Below is a small trained network, with its code and all its weights. Each question gives an input and a class and asks what happens when units are switched off, that is, made to give their printed mean instead of their output.

import numpy as np


def w(rows, s, z=0):
    codes = np.array(rows[::2]) - 128.0
    scale = np.full(codes.shape[1], s)
    scale[-1] = z or s
    return codes * scale


def f(y):
    return np.maximum(y, 0)


def log_softmax(a):
    a = a - a.max(-1, keepdims=True)
    return a - np.log(np.exp(a).sum(-1, keepdims=True))


def net(x, mask):
    res = np.array(x, float).reshape(1, 5) / 4 @ E
    y = f(res @ A[0][:, :-1].T + A[0][:, -1])
    res = res + np.where(mask, y, B[0][:, -1]) @ B[0][:, :-1]
    return log_softmax(res[-1] @ U[:, :-1].T + U[:, -1])


A, B = {}, {}
E = w([
[204,78,108,114,77,177,110],'x0',
[80,142,160,209,52,75,148],'x1',
[74,154,127,46,144,173,219],'x2',
[251,137,140,171,181,153,130],'x3',
[136,113,178,19,65,68,49],'x4',
],0.011)
A[0] = w([
[160,158,86,111,182,134,147,69],'n1',
[135,90,11,160,117,157,75,30],'n2',
[72,161,149,118,95,174,156,2],'n3',
[161,155,123,113,75,90,78,2],'n4',
[77,95,140,11,191,153,114,34],'n5',
[120,180,254,105,142,174,132,122],'n6',
[160,115,131,62,182,29,52,182],'n7',
[161,218,110,107,190,133,139,123],'n8',
[154,118,191,104,185,201,152,198],'n9',
[69,164,90,48,101,99,166,82],'n10',
],0.0092,0.0023)
B[0] = w([
[129,158,74,143,133,113,146,182],'n1',
[128,127,140,115,189,132,145,188],'n2',
[85,108,138,171,99,151,148,183],'n3',
[131,136,135,167,129,112,150,201],'n4',
[80,102,179,175,78,119,95,229],'n5',
[164,151,78,139,118,153,125,178],'n6',
[111,96,176,136,94,121,44,255],'n7',
[145,131,89,75,142,112,125,195],'n8',
[147,162,98,129,126,167,144,210],'n9',
[125,117,166,170,93,94,6,228],'n10',
],0.012,0.0086)
U = w([
[155,159,141,94,168,185,129,7],'0',
[115,152,186,248,139,141,47,249],'1',
],0.011,0.002)

Each question gives the input, the list of numbers given to net, and the class t.
The units are the neurons (one row each of A and B). Each row of codes is followed by its name. A weight is (code - 128) times the scale printed after its matrix; where a second scale follows, it is the last column's (A, B and U).
mask holds one flag per neuron, in row order. A switched-off neuron (its flag False) gives its mean, the last column of its row in B, instead of its output. The means were averaged over made-up inputs and are rounded, as every weight is.
A unit's drop is (log p(t) with every unit on - log p(t) with that unit switched off) / (log p(t) with every unit on - log p(t) with every unit switched off).
The circuit of an input: a set's keep is (log p(t) with only the set's units on - log p(t) with every unit switched off) / (log p(t) with every unit on - log p(t) with every unit switched off). Starting from all 10 units, units are removed one at a time, each time the one whose removal leaves the highest keep (on an exact tie, the one counted first), for as long as the keep stays at least 0.8.
units of the circuit, in order: the units of the circuit, biggest drop first
most important unit: the unit with the biggest drop
top k neurons: the k neurons with the biggest drops, biggest first
drop of u: that unit's drop, to one decimal
input [-1,-7,7,0,4], class 1: most important unit	n5
input [-5,-3,0,-1,-3], class 0: units of the circuit, in order	(n7, n10, n8)
input [-6,-8,-2,7,0], class 0: top 2 neurons	(n8, n10)
input [4,-5,4,2,4], class 1: top 2 neurons	(n5, n7)
input [-4,2,8,7,4], class 0: top 4 neurons	(n8, n7, n9, n6)
input [7,-6,3,5,7], class 1: top 2 neurons	(n5, n7)
input [-1,-3,8,1,2], class 1: top 2 neurons	(n5, n10)
input [3,2,2,-1,-6], class 0: drop of n5	0.3
input [6,1,3,-1,-1], class 0: drop of n5	0.2
input [8,-2,-5,-2,-7], class 0: drop of n5	0.2
input [5,4,6,6,3], class 0: drop of n10	0.1
